Below is a small trained network, with its code and all its weights. Each question gives an input and a target symbol and asks what happens when units are switched off, that is, made to give their printed mean instead of their output.

import numpy as np


def w(rows, s, z=0):
    codes = np.array(rows[::2]) - 128.0
    scale = np.full(codes.shape[1], s)
    scale[-1] = z or s
    return codes * scale


def norm(h):
    return h / np.sqrt((h * h).mean(-1, keepdims=True) + 1e-5)


def f(y):
    return np.maximum(y, 0)


def softmax(a):
    e = np.exp(a - a.max(-1, keepdims=True))
    return e / e.sum(-1, keepdims=True)


def log_softmax(a):
    a = a - a.max(-1, keepdims=True)
    return a - np.log(np.exp(a).sum(-1, keepdims=True))


def net(x, mask):
    ids = ['ΣΦΩβεζημτ'.index(c) for c in x.split()]
    T = len(ids)
    res = E[ids] + P[:T]
    r = norm(res)
    for j in range(2):
        rows = slice(2 * j, 2 * j + 2)
        q, k, v = (r @ M[0][rows].T for M in (Q, K, V))
        z = softmax(np.where(np.tri(T) > 0, q @ k.T / 2**0.5, -1e9)) @ v
        o = O[0][rows]
        res = res + np.where(mask[j], z, o[:, -1]) @ o[:, :-1]
    y = f(norm(res) @ A[0][:, :-1].T + A[0][:, -1])
    res = res + np.where(mask[2:10], y, B[0][:, -1]) @ B[0][:, :-1]
    return log_softmax(norm(res)[-1] @ U[:, :-1].T + U[:, -1])


Q, K, V, O, A, B = {}, {}, {}, {}, {}, {}
E = w([
[147,95,83],'Σ',
[134,161,104],'Φ',
[96,2,118],'Ω',
[130,153,114],'β',
[130,144,121],'ε',
[142,140,175],'ζ',
[129,150,116],'η',
[97,135,132],'μ',
[103,112,130],'τ',
],0.042)
P = w([
[183,255,145],'0',
[143,158,84],'1',
[136,153,80],'2',
[124,149,77],'3',
[123,141,79],'4',
[73,183,68],'5',
],0.0073)
Q[0] = w([
[208,254,97],'h0',
[137,80,67],'h0',
[135,5,54],'h1',
[183,27,153],'h1',
],0.037)
K[0] = w([
[203,4,242],'h0',
[206,119,21],'h0',
[247,85,76],'h1',
[220,214,118],'h1',
],0.032)
V[0] = w([
[81,95,72],'h0',
[171,78,165],'h0',
[29,134,254],'h1',
[144,91,69],'h1',
],0.02)
O[0] = w([
[181,54,118,209],'h0',
[72,151,12,1],'h0',
[193,11,252,114],'h1',
[83,113,101,204],'h1',
],0.014,0.0044)
A[0] = w([
[135,93,87,57],'n0',
[220,143,69,59],'n1',
[4,119,166,116],'n2',
[38,104,120,106],'n3',
[98,149,113,136],'n4',
[102,62,137,56],'n5',
[72,37,98,2],'n6',
[180,71,123,22],'n7',
],0.036,0.0085)
B[0] = w([
[81,105,127,192],'n0',
[34,66,101,177],'n1',
[48,220,183,243],'n2',
[115,60,149,248],'n3',
[181,112,142,212],'n4',
[176,67,38,248],'n5',
[3,153,215,254],'n6',
[114,82,32,237],'n7',
],0.051,0.009)
U = w([
[30,150,22,48],'Σ',
[117,233,21,79],'Φ',
[6,16,208,2],'Ω',
[170,191,111,149],'β',
[176,83,247,167],'ε',
[124,133,141,129],'ζ',
[170,178,125,151],'η',
[170,200,97,131],'μ',
[161,24,186,208],'τ',
],0.014,0.0079)

Each question gives the input, a string of symbols that net reads in full, and the target symbol t.
The units are the heads (2 rows each of Q, K, V and O) and the neurons (one row each of A and B). Each row of codes is followed by its name. A weight is (code - 128) times the scale printed after its matrix; where a second scale follows, it is the last column's (O, A, B and U).
mask holds one flag per unit, heads first, then neurons. A switched-off unit (its flag False) gives its mean, the last column of its rows in O or B, instead of its output. The means were averaged over made-up inputs and are rounded, as every weight is.
A unit's drop is (log p(t) with every unit on - log p(t) with that unit switched off) / (log p(t) with every unit on - log p(t) with every unit switched off).
The circuit of an input: a set's keep is (log p(t) with only the set's units on - log p(t) with every unit switched off) / (log p(t) with every unit on - log p(t) with every unit switched off). Starting from all 10 units, units are removed one at a time, each time the one whose removal leaves the highest keep (on an exact tie, the one counted first), for as long as the keep stays at least 0.8.
units of the circuit, in order: the units of the circuit, biggest drop first
k most important neurons: the k neurons with the biggest drops, biggest first
which heads matter: for each layer, one digit per head in row order, 1 if its drop is at least 0.15 and else 0, layers parted by /
drop of u: that unit's drop, to one decimal
input μ Σ β Σ, target Σ: which heads matter : 01
input ζ η η β, target ε: 3 most important neurons : (n7; n5; n2)
input τ Φ η η, target τ: which heads matter : 01
input τ τ ζ Φ β τ, target τ: units of the circuit, in order : (h1; h0; n6)
input η ζ ε, target ε: which heads matter : 11
input Σ τ τ, target Σ: units of the circuit, in order : (h1)
input Ω β τ, target Σ: which heads matter : 10
input τ ζ τ τ, target τ: which heads matter : 01
input Φ Φ Σ η, target Σ: 2 most important neurons : (n6; n5)
input Σ η η, target Σ: 4 most important neurons : (n1; n6; n5; n3)
input τ ζ ε η τ, target ε: which heads matter : 11
input ζ Φ η, target ε: 4 most important neurons : (n7; n5; n2; n6)
input Φ ζ η, target ε: drop of h0 : 0.7
input Φ Ω Ω Ω μ μ, target τ: drop of h1 : 0.3
input τ τ τ β, target τ: drop of h1 : 0.6
input τ τ η τ ζ, target τ: drop of n6 : 0.4
input τ ζ Ω, target τ: most important neuron : (n2)
